Below is a small trained network, with its code and all its weights. Each question gives an input and a class and asks what happens when units are switched off, that is, made to give their printed mean instead of their output.

import numpy as np


def w(rows, s, z=0):
    codes = np.array(rows[::2]) - 128.0
    scale = np.full(codes.shape[1], s)
    scale[-1] = z or s
    return codes * scale


def f(y):
    return y / 2 * (1 + np.tanh(0.7978845608 * (y + 0.044715 * y**3)))


def log_softmax(a):
    a = a - a.max(-1, keepdims=True)
    return a - np.log(np.exp(a).sum(-1, keepdims=True))


def net(x, mask):
    res = np.array(x, float).reshape(1, 5) / 4 @ E
    y = f(res @ A[0][:, :-1].T + A[0][:, -1])
    res = res + np.where(mask, y, B[0][:, -1]) @ B[0][:, :-1]
    return log_softmax(res[-1] @ U[:, :-1].T + U[:, -1])


A, B = {}, {}
E = w([
[30,254,188,107,202,93,67],'x0',
[148,193,31,82,60,99,139],'x1',
[105,136,97,251,82,69,191],'x2',
[61,82,184,109,65,46,134],'x3',
[216,120,180,161,44,64,199],'x4',
],0.0096)
A[0] = w([
[144,49,96,192,135,135,166,129],'neuron 0',
[93,110,194,72,178,173,127,123],'neuron 1',
[95,167,109,121,188,166,94,119],'neuron 2',
[115,114,183,86,140,123,88,74],'neuron 3',
[159,69,67,92,154,172,90,116],'neuron 4',
[77,144,215,149,113,14,131,136],'neuron 5',
[160,125,180,168,130,138,164,3],'neuron 6',
[74,102,105,198,102,113,166,105],'neuron 7',
[114,119,209,98,138,124,126,149],'neuron 8',
[206,2,128,172,92,135,193,158],'neuron 9',
[166,169,91,128,104,84,145,138],'neuron 10',
[168,107,176,110,109,161,128,134],'neuron 11',
[128,79,136,128,130,73,141,11],'neuron 12',
[193,39,133,135,119,112,169,101],'neuron 13',
[99,135,207,125,87,56,155,103],'neuron 14',
[118,90,121,118,103,122,155,64],'neuron 15',
[117,135,180,85,109,110,96,110],'neuron 16',
[71,216,125,75,140,101,33,104],'neuron 17',
[79,93,120,216,135,80,120,128],'neuron 18',
[103,161,128,106,183,124,139,36],'neuron 19',
[115,186,154,97,204,189,24,110],'neuron 20',
[148,142,111,148,104,175,141,95],'neuron 21',
[166,155,154,155,141,121,156,73],'neuron 22',
[108,158,85,113,165,131,130,71],'neuron 23',
[139,209,214,216,122,74,169,152],'neuron 24',
[144,188,26,138,57,95,182,118],'neuron 25',
[154,74,153,150,102,159,181,80],'neuron 26',
[139,126,171,95,113,125,89,102],'neuron 27',
],0.013,0.0057)
B[0] = w([
[197,118,116,122,119,199,104,186],'neuron 0',
[92,144,97,165,171,116,177,196],'neuron 1',
[193,131,137,97,178,171,135,202],'neuron 2',
[62,104,98,139,129,109,170,165],'neuron 3',
[152,144,218,174,125,74,64,181],'neuron 4',
[94,53,153,235,89,76,162,212],'neuron 5',
[96,132,122,71,138,117,83,145],'neuron 6',
[111,121,106,182,177,184,211,173],'neuron 7',
[60,102,130,164,101,90,132,170],'neuron 8',
[226,113,165,75,77,231,47,240],'neuron 9',
[202,125,110,104,121,111,154,174],'neuron 10',
[81,102,131,142,108,98,120,152],'neuron 11',
[115,123,140,163,134,169,121,141],'neuron 12',
[157,104,163,115,103,184,64,192],'neuron 13',
[211,105,120,200,88,157,111,185],'neuron 14',
[146,128,131,153,140,145,132,143],'neuron 15',
[60,92,93,108,89,65,126,161],'neuron 16',
[99,76,147,47,103,148,71,242],'neuron 17',
[95,120,142,203,149,167,175,175],'neuron 18',
[137,118,174,117,131,177,130,161],'neuron 19',
[129,227,167,122,251,191,202,252],'neuron 20',
[161,106,119,106,126,97,112,147],'neuron 21',
[122,149,157,63,119,92,112,142],'neuron 22',
[163,105,144,96,107,139,118,159],'neuron 23',
[163,254,176,130,208,102,25,203],'neuron 24',
[237,141,68,144,81,37,228,216],'neuron 25',
[147,136,128,115,113,172,66,172],'neuron 26',
[83,92,104,151,117,110,119,148],'neuron 27',
],0.0093,0.02)
U = w([
[117,125,157,116,117,130,83,1],'0',
[149,255,179,26,192,186,49,148],'1',
[102,206,186,221,184,60,200,141],'2',
[56,131,136,62,168,148,221,56],'3',
[161,110,198,122,80,165,39,158],'4',
[59,96,95,141,82,41,81,103],'5',
[196,183,36,86,81,43,199,168],'6',
[167,135,107,201,121,225,181,175],'7',
],0.009,0.0046)

Each question gives the input, the list of numbers given to net, and the class t.
The units are the neurons (one row each of A and B). Each row of codes is followed by its name. A weight is (code - 128) times the scale printed after its matrix; where a second scale follows, it is the last column's (A, B and U).
mask holds one flag per neuron, in row order. A switched-off neuron (its flag False) gives its mean, the last column of its row in B, instead of its output. The means were averaged over made-up inputs and are rounded, as every weight is.
A unit's drop is (log p(t) with every unit on - log p(t) with that unit switched off) / (log p(t) with every unit on - log p(t) with every unit switched off).
The circuit of an input: a set's keep is (log p(t) with only the set's units on - log p(t) with every unit switched off) / (log p(t) with every unit on - log p(t) with every unit switched off). Starting from the 12 units with the biggest drops (on a tie, the unit counted first), units are removed one at a time, each time the one whose removal leaves the highest keep (on an exact tie, the one counted first), for as long as the keep stays at least 0.8.
circuit, biggest first: the units of the circuit, biggest drop first
k most important neurons: the k neurons with the biggest drops, biggest first
drop when u is switched off: that unit's drop, to one decimal
input [-4,8,7,-2,5], class 6: circuit, biggest first : [neuron 25]
input [5,-4,3,1,-8], class 3: 2 most important neurons : [neuron 9; neuron 24]
input [5,4,6,-4,5], class 6: 3 most important neurons : [neuron 25; neuron 20; neuron 10]
input [8,1,2,1,5], class 2: 2 most important neurons : [neuron 9; neuron 5]
input [-2,-8,1,6,-2], class 7: 2 most important neurons : [neuron 17; neuron 18]
input [-5,5,-3,-5,0], class 4: 4 most important neurons : [neuron 4; neuron 9; neuron 20; neuron 1]
input [1,-8,-2,8,0], class 5: 2 most important neurons : [neuron 20; neuron 16]
input [-5,1,8,4,7], class 4: 4 most important neurons : [neuron 9; neuron 13; neuron 24; neuron 20]
input [-2,2,-1,-7,3], class 6: 2 most important neurons : [neuron 17; neuron 25]
input [6,6,5,2,4], class 2: 2 most important neurons : [neuron 24; neuron 5]
input [8,-5,1,-4,7], class 2: 2 most important neurons : [neuron 5; neuron 9]
input [-1,-5,3,-4,1], class 1: 2 most important neurons : [neuron 5; neuron 14]
input [-3,-3,3,-7,3], class 4: drop when neuron 20 is switched off : 1.0
input [2,3,-6,5,7], class 5: drop when neuron 8 is switched off : 0.0
input [5,-7,-8,-7,4], class 3: drop when neuron 13 is switched off : 0.1
input [-2,-3,3,0,2], class 4: circuit, biggest first : [neuron 20]
